Here is a tiny trained network, its code and every weight. The questions are about switching its units off for an input and a class, where a switched-off unit gives its printed mean instead of its output.

import numpy as np


def w(rows, s, z=0):
    codes = np.array(rows[::2]) - 128.0
    scale = np.full(codes.shape[1], s)
    scale[-1] = z or s
    return codes * scale


def norm(h):
    return h / np.sqrt((h * h).mean(-1, keepdims=True) + 1e-5)


def f(y):
    return y / 2 * (1 + np.tanh(0.7978845608 * (y + 0.044715 * y**3)))


def log_softmax(a):
    a = a - a.max(-1, keepdims=True)
    return a - np.log(np.exp(a).sum(-1, keepdims=True))


def net(x, mask):
    res = np.array(x, float).reshape(1, 4) / 4 @ E
    u = 0
    for l in range(2):
        y = f(norm(res) @ A[l][:, :-1].T + A[l][:, -1])
        res = res + np.where(mask[u : u + 7], y, B[l][:, -1]) @ B[l][:, :-1]
        u += 7
    return log_softmax(norm(res)[-1] @ U[:, :-1].T + U[:, -1])


A, B = {}, {}
E = w([
[124,118,111,200,109,59,126,2,24,137,163],'x0',
[126,169,179,146,113,148,168,124,110,189,84],'x1',
[92,166,126,163,156,111,84,204,68,160,169],'x2',
[147,123,120,69,127,99,213,202,34,98,117],'x3',
],0.01)
A[0] = w([
[113,166,214,146,87,154,167,139,110,254,97,3],'L0N1',
[176,121,167,89,124,187,99,206,155,127,142,110],'L0N2',
[94,103,126,155,154,182,25,136,169,210,117,49],'L0N3',
[143,116,115,171,141,119,95,88,182,161,137,137],'L0N4',
[108,194,64,143,136,116,106,155,83,177,185,66],'L0N5',
[125,173,142,139,165,151,40,197,94,182,143,34],'L0N6',
[124,61,57,103,124,114,59,157,139,71,205,5],'L0N7',
],0.0081,0.0064)
B[0] = w([
[190,150,105,111,252,167,122,86,99,51,108,190],'L0N1',
[163,136,159,126,104,95,73,103,72,155,126,254],'L0N2',
[136,155,151,135,120,103,168,151,200,78,184,223],'L0N3',
[142,168,163,117,102,122,201,143,111,115,171,224],'L0N4',
[79,80,142,135,109,122,123,118,128,92,59,196],'L0N5',
[44,59,132,139,129,133,137,163,135,94,72,196],'L0N6',
[150,187,98,111,221,199,143,68,83,68,64,190],'L0N7',
],0.013,0.0045)
A[1] = w([
[150,121,75,56,95,117,215,218,21,113,119,64],'L1N1',
[190,104,220,79,64,74,145,160,84,48,108,217],'L1N2',
[128,131,91,194,69,140,158,83,53,112,121,112],'L1N3',
[138,14,83,79,37,185,181,72,192,169,89,2],'L1N4',
[181,83,145,65,95,156,181,42,173,122,88,98],'L1N5',
[145,157,143,52,124,248,78,254,190,126,101,93],'L1N6',
[146,171,60,97,249,136,95,83,139,101,133,103],'L1N7',
],0.0089,0.007)
B[1] = w([
[138,151,187,201,90,142,162,55,244,45,187,190],'L1N1',
[83,174,94,106,172,157,85,161,141,222,147,246],'L1N2',
[201,87,119,49,98,131,79,172,172,142,86,172],'L1N3',
[90,74,204,192,100,111,95,179,88,127,122,141],'L1N4',
[56,118,115,176,171,103,125,178,68,57,112,182],'L1N5',
[179,56,77,139,72,63,144,23,60,113,119,192],'L1N6',
[159,164,195,139,160,181,184,175,85,208,76,172],'L1N7',
],0.011,0.013)
U = w([
[230,176,131,120,230,185,165,54,41,32,81,152],'0',
[134,189,169,158,56,109,174,102,223,66,245,116],'1',
[214,71,93,59,40,50,38,90,76,206,127,122],'2',
[1,66,132,176,136,94,118,187,64,56,80,125],'3',
[89,169,131,40,164,220,118,248,153,225,115,254],'4',
[140,82,66,108,71,222,175,203,133,179,144,25],'5',
[150,75,54,115,115,171,190,204,137,181,157,36],'6',
],0.014,0.0096)

Each question gives the input, the list of numbers given to net, and the class t.
The units are the neurons (one row each of A and B). Each row of codes is followed by its name. A weight is (code - 128) times the scale printed after its matrix; where a second scale follows, it is the last column's (A, B and U).
mask holds one flag per neuron, layer by layer. A switched-off neuron (its flag False) gives its mean, the last column of its row in B, instead of its output. The means were averaged over made-up inputs and are rounded, as every weight is.
A unit's drop is (log p(t) with every unit on - log p(t) with that unit switched off) / (log p(t) with every unit on - log p(t) with every unit switched off).
The circuit of an input: a set's keep is (log p(t) with only the set's units on - log p(t) with every unit switched off) / (log p(t) with every unit on - log p(t) with every unit switched off). Starting from the 12 units with the biggest drops (on a tie, the unit counted first), units are removed one at a time, each time the one whose removal leaves the highest keep (on an exact tie, the one counted first), for as long as the keep stays at least 0.8.
circuit, biggest first: the units of the circuit, biggest drop first
most important unit: the unit with the biggest drop
k most important neurons: the k neurons with the biggest drops, biggest first
k most important neurons of layer l: the k neurons of layer l with the biggest drops, biggest first
drop when u is switched off: that unit's drop, to one decimal
input [-2,-6,7,-3], class 3: most important unit : L0N6
input [8,-3,7,-4], class 2: 2 most important neurons : L1N3, L1N5
input [3,3,-4,2], class 3: 2 most important neurons : L1N5, L0N2
input [-2,6,-4,-7], class 1: 2 most important neurons : L0N3, L0N4
input [8,6,-4,-6], class 2: 3 most important neurons of layer 1 : L1N3, L1N1, L1N7
input [7,6,-3,6], class 2: 2 most important neurons : L1N3, L0N7
input [-6,-8,1,0], class 0: 2 most important neurons : L0N7, L1N6
input [8,-7,-1,0], class 2: 3 most important neurons : L1N3, L0N1, L1N1
input [3,-6,-7,1], class 3: 3 most important neurons : L1N5, L0N1, L1N4
input [-3,8,-2,8], class 0: 2 most important neurons : L0N1, L1N1
input [-6,-7,-7,-1], class 0: 4 most important neurons of layer 0 : L0N7, L0N6, L0N5, L0N2
input [3,5,0,6], class 1: 2 most important neurons of layer 0 : L0N7, L0N2
input [-5,-2,7,4], class 3: circuit, biggest first : L0N6, L1N6
input [-2,2,-2,8], class 1: most important neuron : L1N1
input [3,6,-7,1], class 3: 4 most important neurons : L1N5, L0N7, L0N2, L1N4
input [3,8,7,4], class 0: 2 most important neurons of layer 1 : L1N2, L1N5
input [-4,-3,-6,-5], class 3: 2 most important neurons : L1N5, L1N1
input [0,6,-3,7], class 1: 2 most important neurons : L1N1, L0N7
input [-7,0,4,-5], class 2: 2 most important neurons of layer 1 : L1N6, L1N1
input [2,6,8,-4], class 3: 3 most important neurons : L0N6, L0N5, L1N2
input [-5,6,5,6], class 0: circuit, biggest first : L1N6
input [-7,-2,-1,6], class 2: 3 most important neurons : L1N6, L0N4, L0N2
input [-4,-5,-5,-2], class 0: 2 most important neurons : L0N7, L0N6
input [-7,6,8,-1], class 3: 2 most important neurons of layer 1 : L1N6, L1N3
input [6,0,-7,-5], class 3: 2 most important neurons of layer 1 : L1N5, L1N1
input [5,-6,6,2], class 0: 2 most important neurons of layer 0 : L0N7, L0N2
input [-1,7,5,-1], class 0: most important unit : L0N1
input [4,-2,-1,3], class 2: 2 most important neurons of layer 1 : L1N3, L1N7
input [8,0,2,7], class 2: 3 most important neurons of layer 0 : L0N4, L0N3, L0N5
input [-7,5,0,8], class 1: drop when L1N1 is switched off : 1.2
